array([9, 4, 8, 4, 1, 3, 2]) --> 4

array([660, 220, 107, 716, 873]) --> 107

array([-44,  16, -29,  48,  43, -12,  12]) --> 48

array([[722, 218, 818, 408, 295],
       [220, 629, 380, 719, 297],
       [453, 621, 455, 440, 142]]) --> 380

array([153, 185,  30, 110, 216,  93, 105]) --> 110

array([901, 223, 688, 585, 949, 536, 396]) --> 585
---
[ 0.013  0.086  0.148 -0.055 -0.180] out 0.013, -0.180

[-1.812  0.462  0.856  1.075  1.590  0.678  0.001] out -1.812, 0.001

[ 0.170  0.005 -0.061 -0.152  0.053  0.140] out 0.170, 0.140

[ 11.595   4.033  -1.293 -11.143  16.019  12.309] out 11.595, 12.309

[-122.664  -75.306  -49.586  -95.033  119.498  -67.434] out -122.664, -67.434

[-9.76 14.07  5.05 -4.19] out -9.76, -4.19

[[ 1.9  0.6  1.3 -1.9]
 [ 0.6 -0.1  0.9 -1.5]] out 1.9, -1.5

[ 0.34 -0.91  0.96  1.26] out 0.34, 1.26

[ 18.067  -3.896  -4.196  -3.200 -18.338 -14.896  -1.273] out 18.067, -1.273

[-1.6 -1.7 -1.9  1.4 -1.1 -0.7 -1.6] out -1.6, -1.6
---
[11, 59, -44, -23] -> 11
[33, -50, -26, -30] -> 33
[23, 26, 43, 49] -> 23
[52, -40, 31, -1] -> 52
[12, -52, -23, -15] -> 12
[-58, 0, -26, 14] -> -58
[57, -7, 35, -21] -> 57
[30, -9, 57, 27] -> 30
[-61, -35, 12, -21] -> -61
---
[[ 30  41 -31  33  22]
 [ 24  49  49 -50 -34]
 [ 48  12 -24  59  -7]] ans = -34

[[ 19  -1 -12   2  -1   6]
 [-44  15  15  12  43   3]
 [ 61 -12 -25  -5 -45  -7]] ans = 3

[[-22  41 -15  45]
 [ 14 -33  14 -32]
 [ 12 -17   8 -16]] ans = -32

[[ 16 -55 -23  25  40]
 [ -7  -1  -8   7   3]
 [ 36 -16 -25  45 -36]] ans = 3

[[ 23 -13 -33  19  36  -1  30]
 [  7  -2  10  44  -8   2  39]
 [-15  15  40  14 -29  -4   6]] ans = 39

[[  0  39 -15  -7]
 [  5  42 -16  -8]
 [ 13  52 -15  -7]] ans = -8
---
[[  4  13  10  24   6 -13 -14  -6  14   1  13   5   1   4  14]
 [  3  13  45  17   9 -17 -10   9 -17   0   7 -21  13 -15  18]
 [  8  12  36  11   8 -14 -21   7 -12  -1   2 -27  12 -11  13]
 [ 13  13  -3  35   7 -15  -6   6   3   4  45 -11  12 -17  -1]
 [ 10  14  49  13  11 -13 -11   6 -10  -4  -4 -25  22 -29  11]
 [  5   4 -10  29 -24  -6   0   6   7   3  32   0  -2  -8 -13]
 [  9  11  37  12   8 -14 -21   6 -11  -2   1 -26  15 -14  12]]
13

[[ -4  -8   0  -5 -38   6   0 -11 -10   7 -13  15]
 [  1 -19   8  -6 -31  13 -32  31  -8   1 -27   5]
 [  7  -1  -3   3  46  15 -32 -21  -6   9   0  16]
 [-19 -11 -21 -20 -34 -18  24   6 -19  11 -18  25]
 [  6   1   2   2  21  -7 -16 -10   6   9   6  18]]
-8

[[ 14 -55  15  47 -40 -29  47   1 -53  28  38 -47 -12  52]
 [  0 -34  13  38  -3 -39  -8  34  19   0 -30  16  35  -4]
 [-18 -21  30   6 -31  10  23 -26 -10  31  -7 -27  22  17]
 [ 56 -30 -36  52   6 -56   0  42 -51 -11  54   0 -45   0]
 [ 53  41  37  15 -19   0 -45 -47 -31  -2  27  50  51   0]]
-55

[[ 56 -50  51 -46  36 -46  48 -46  53 -42]
 [-46  36 -46  47 -48  50 -46  48 -40  18]
 [ 49 -46  36 -46  47 -48  50 -46  49 -38]
 [-48  45 -48  57 -50  51 -44  39 -42  52]
 [-50  51 -46  36 -46  48 -46  52 -43  49]
 [ 35 -46  47 -48  49 -48  46 -41  16 -16]
 [-46  47 -48  49 -48  46 -42  16 -18 -17]
 [ 61 -48  45 -48  57 -51  51 -44  39 -40]
 [-48  57 -51  50 -46  37 -44  50 -44  53]
 [ 44 -48  57 -51  50 -46  37 -43  51 -42]]
-50

[[  0  -2  -1   1   3   0   6   1   0   4  -2  -1]
 [  2  -2  -1  -1  12   5  20  -1   4   4  -7 -12]
 [  0  -4  -2   0   6   4   9   0   1   5  -5  -6]
 [  6   5  -8  -2  -3  -3  -6  -5  -3   8   5   2]
 [ -2   0   4   8  13   7  28 -35 -16 -38  -8   5]
 [ -2   2   1   0  -1   1  -2   1   1   4   4   0]
 [  2   0   0   0   2   1  -1  -1   3  -2   1  -2]
 [ 26  13 -47  -3 -25 -25 -18  -3  -3  31  37   6]
 [-14   1 -19  11  -4  17  41  -4  -6  -6 -15  30]
 [ -9   4   8  -1   0   0  18   5  -8   7 -12   7]
 [  3  -2  -1  -4  -4   1  -4   1  -2  -5   5   1]]
-2

[[-12  36 -20  17 -19   9]
 [ 38  20 -23  12 -23   5]
 [-30 -23  55  10  56  23]
 [ 48  41 -14 -15 -16 -23]
 [  0 -19 -13  49 -11  50]
 [ 32 -19   5  22   5  25]
 [  8  -9  18  13  18  17]
 [ 10   0   0  20   1  20]
 [ 16 -18  -9  39  -7  40]
 [ 16  40 -10  -4 -11 -11]
 [ 28  -5 -14  27 -13  25]
 [  1  45 -24  10 -24  -1]]
36

[[-59 -18 -10  24  23 -10  11  -7  26  12   3  15  13  11   2 -13]
 [-28  -6   9   8   2  -7 -18  -3   9   3  12 -16  -2  11  14   2]
 [  1 -18   8   4 -12  11 -23 -11 -17   3   6 -32  -6  10  18   5]
 [ 10   3  -6   0   1   1   8   2  -3   2  -7  11  -3  -5  -9   2]
 [ 13 -13  25   1 -23  15 -37 -10 -24  -3  20 -59  -8   6  24  15]
 [-35  -8  -3  14  13 -12  -2  -4  19   7  10  11   8   8   4  -7]
 [-10  26   2   2  13 -15   3   8  25   3  -1  20   3 -10  -1   5]
 [-18 -16  -3  11   3  -1  -3  -9   2   3   3  -3   1  13   6 -10]]
-18
---
[ -2   2  44 -26  50  27] Answer: -26

[[-14 -32  15 -12   5 -28]
 [-55 -31 -40  15   8 -48]] Answer: -12

[[-20  37 -23   4  22 -24]
 [-13  13  32 -52 -10  -2]] Answer: 4

[-33 -47 -24 -31 -52 -36] Answer: -31

[[ 26  32  27  11 -16 -32]
 [-47  33 -61 -13  16  38]] Answer: 11

[[ 16   7  46   2 -23 -39]
 [ 11  15  -4   1  -5  -9]
 [ 18 -33   0   0   2 -21]] Answer: 2
---
[-22 -61 -12 -22  -8  18   7] 7

[[ 43  11 -61 -33]
 [-52  10  37  37]
 [ 28  27 -36   4]] 4

[ -9  47 -10  43  36] 36

[  4  38 -46  42  -9] -9

[[ 11 -18  -6  50]
 [  0 -11  -3  12]
 [-18 -17  -1 -34]] -34

[ 35 -56 -13  46] 46
---
[[-775 -442  587   53  710 -424]
 [-235  175  891  761  601 -603]
 [-231  241  191 -492  221  732]]: -235

[[  3  -1   5  16   6]
 [ 10  33  38 -28  33]]: 3

[[156 179 180 178 180 197]
 [ 38  68  87 121  52  31]
 [190 188 190 194 187 179]]: 38

[[2963 4979 3259 8498 4551 2990 5950]
 [8504 5882 6417 4075 4007 3188 3364]]: 2963

[[ 63 173 237  75 170]
 [ 88 156 246  81 202]]: 63

[[4566 4910 7487 4519 9003]
 [7359 6458 6017 3075 9042]
 [6670 5878 7593 9758 5770]]: 7359
---
[-21  34 -39  49 -24 -23] -> -23
[6 7 0 3 5 1] -> 1
[157 184   6 170 253 187] -> 187
[957 562 396 488 305   3 631] -> 631
[1569 8947 4454 3142 9201 6719 8021] -> 8021
[ 42 228 193 178 156 249 201] -> 201
[ 42 -28 -47  23 -34] -> -34
